Here is a tiny trained network, its code and every weight. The questions are about switching its units off for an input and a class, where a switched-off unit gives its printed mean instead of its output.

import numpy as np


def w(rows, s, z=0):
    codes = np.array(rows[::2]) - 128.0
    scale = np.full(codes.shape[1], s)
    scale[-1] = z or s
    return codes * scale


def f(y):
    return np.maximum(y, 0)


def log_softmax(a):
    a = a - a.max(-1, keepdims=True)
    return a - np.log(np.exp(a).sum(-1, keepdims=True))


def net(x, mask):
    res = np.array(x, float).reshape(1, 3) / 4 @ E
    y = f(res @ A[0][:, :-1].T + A[0][:, -1])
    res = res + np.where(mask, y, B[0][:, -1]) @ B[0][:, :-1]
    return log_softmax(res[-1] @ U[:, :-1].T + U[:, -1])


A, B = {}, {}
E = w([
[83,80,174,158,100,150,246],'x0',
[79,171,92,183,45,17,133],'x1',
[94,192,217,99,222,44,143],'x2',
],0.011)
A[0] = w([
[199,36,135,95,135,217,103,50],'n1',
[172,163,94,115,170,110,43,222],'n2',
[146,103,55,152,77,180,148,125],'n3',
[92,77,186,91,79,143,226,168],'n4',
[51,170,219,78,210,28,148,103],'n5',
[151,99,153,83,175,190,124,7],'n6',
[131,36,65,160,70,182,102,76],'n7',
[194,141,103,27,115,98,12,167],'n8',
[51,198,81,161,49,68,133,53],'n9',
[142,128,116,108,111,146,44,140],'n10',
[204,92,151,68,216,205,137,5],'n11',
[121,95,160,54,100,126,254,203],'n12',
[141,135,69,120,148,126,41,169],'n13',
[117,63,70,134,92,157,174,146],'n14',
[171,144,7,134,78,189,87,149],'n15',
[46,91,142,161,108,177,215,172],'n16',
[162,55,82,182,56,193,99,63],'n17',
[71,119,70,239,57,55,89,50],'n18',
[171,172,88,91,122,106,4,147],'n19',
[120,134,177,113,196,162,119,64],'n20',
[106,182,57,167,89,40,144,9],'n21',
[152,95,119,76,118,191,122,83],'n22',
[114,45,146,208,127,157,196,177],'n23',
[146,131,218,105,214,97,133,57],'n24',
],0.0085,0.0018)
B[0] = w([
[184,109,95,63,94,171,164,216],'n1',
[79,89,136,195,176,97,121,200],'n2',
[123,228,179,123,114,98,62,198],'n3',
[63,57,150,210,196,69,165,202],'n4',
[75,236,155,83,37,121,3,248],'n5',
[147,91,41,93,86,174,203,184],'n6',
[125,220,147,118,87,106,63,213],'n7',
[89,42,153,217,176,71,173,215],'n8',
[191,77,46,50,107,196,217,210],'n9',
[132,126,151,195,178,75,147,176],'n10',
[177,106,60,94,116,175,196,218],'n11',
[75,98,130,184,194,81,154,198],'n12',
[78,101,129,180,207,96,152,190],'n13',
[100,178,195,109,132,86,55,188],'n14',
[114,199,164,117,135,73,38,218],'n15',
[71,51,146,226,183,89,143,202],'n16',
[100,209,173,103,79,131,47,216],'n17',
[179,87,75,38,112,201,193,216],'n18',
[68,57,121,207,206,81,166,213],'n19',
[187,133,92,64,104,163,122,176],'n20',
[177,67,72,87,85,203,170,198],'n21',
[172,127,64,40,132,150,150,179],'n22',
[74,85,164,152,203,79,151,195],'n23',
[122,203,157,93,58,141,68,200],'n24',
],0.0072,0.013)
U = w([
[74,67,167,255,197,69,125,203],'0',
[103,243,187,101,76,110,31,150],'1',
[174,78,70,61,88,209,172,7],'2',
],0.014,0.0014)

Each question gives the input, the list of numbers given to net, and the class t.
The units are the neurons (one row each of A and B). Each row of codes is followed by its name. A weight is (code - 128) times the scale printed after its matrix; where a second scale follows, it is the last column's (A, B and U).
mask holds one flag per neuron, in row order. A switched-off neuron (its flag False) gives its mean, the last column of its row in B, instead of its output. The means were averaged over made-up inputs and are rounded, as every weight is.
A unit's drop is (log p(t) with every unit on - log p(t) with that unit switched off) / (log p(t) with every unit on - log p(t) with every unit switched off).
most important unit: the unit with the biggest drop
top k neurons: the k neurons with the biggest drops, biggest first
drop when u is switched off: that unit's drop, to one decimal
input [0,7,6], class 2: top 3 neurons -> n9, n21, n18
input [2,-5,4], class 2: most important unit -> n11
input [-3,-3,-3], class 0: top 2 neurons -> n5, n8
input [-3,2,-3], class 0: top 3 neurons -> n5, n24, n19
input [-7,-6,-6], class 0: top 2 neurons -> n8, n19
input [4,3,5], class 1: top 3 neurons -> n5, n8, n19
input [1,-4,3], class 2: top 2 neurons -> n15, n17
input [-4,3,4], class 0: top 3 neurons -> n19, n17, n7
input [3,-6,7], class 1: top 2 neurons -> n5, n24
input [1,8,6], class 2: top 2 neurons -> n9, n21
input [6,8,-1], class 2: top 2 neurons -> n9, n18
input [0,-8,-8], class 1: drop when n17 is switched off -> 0.6
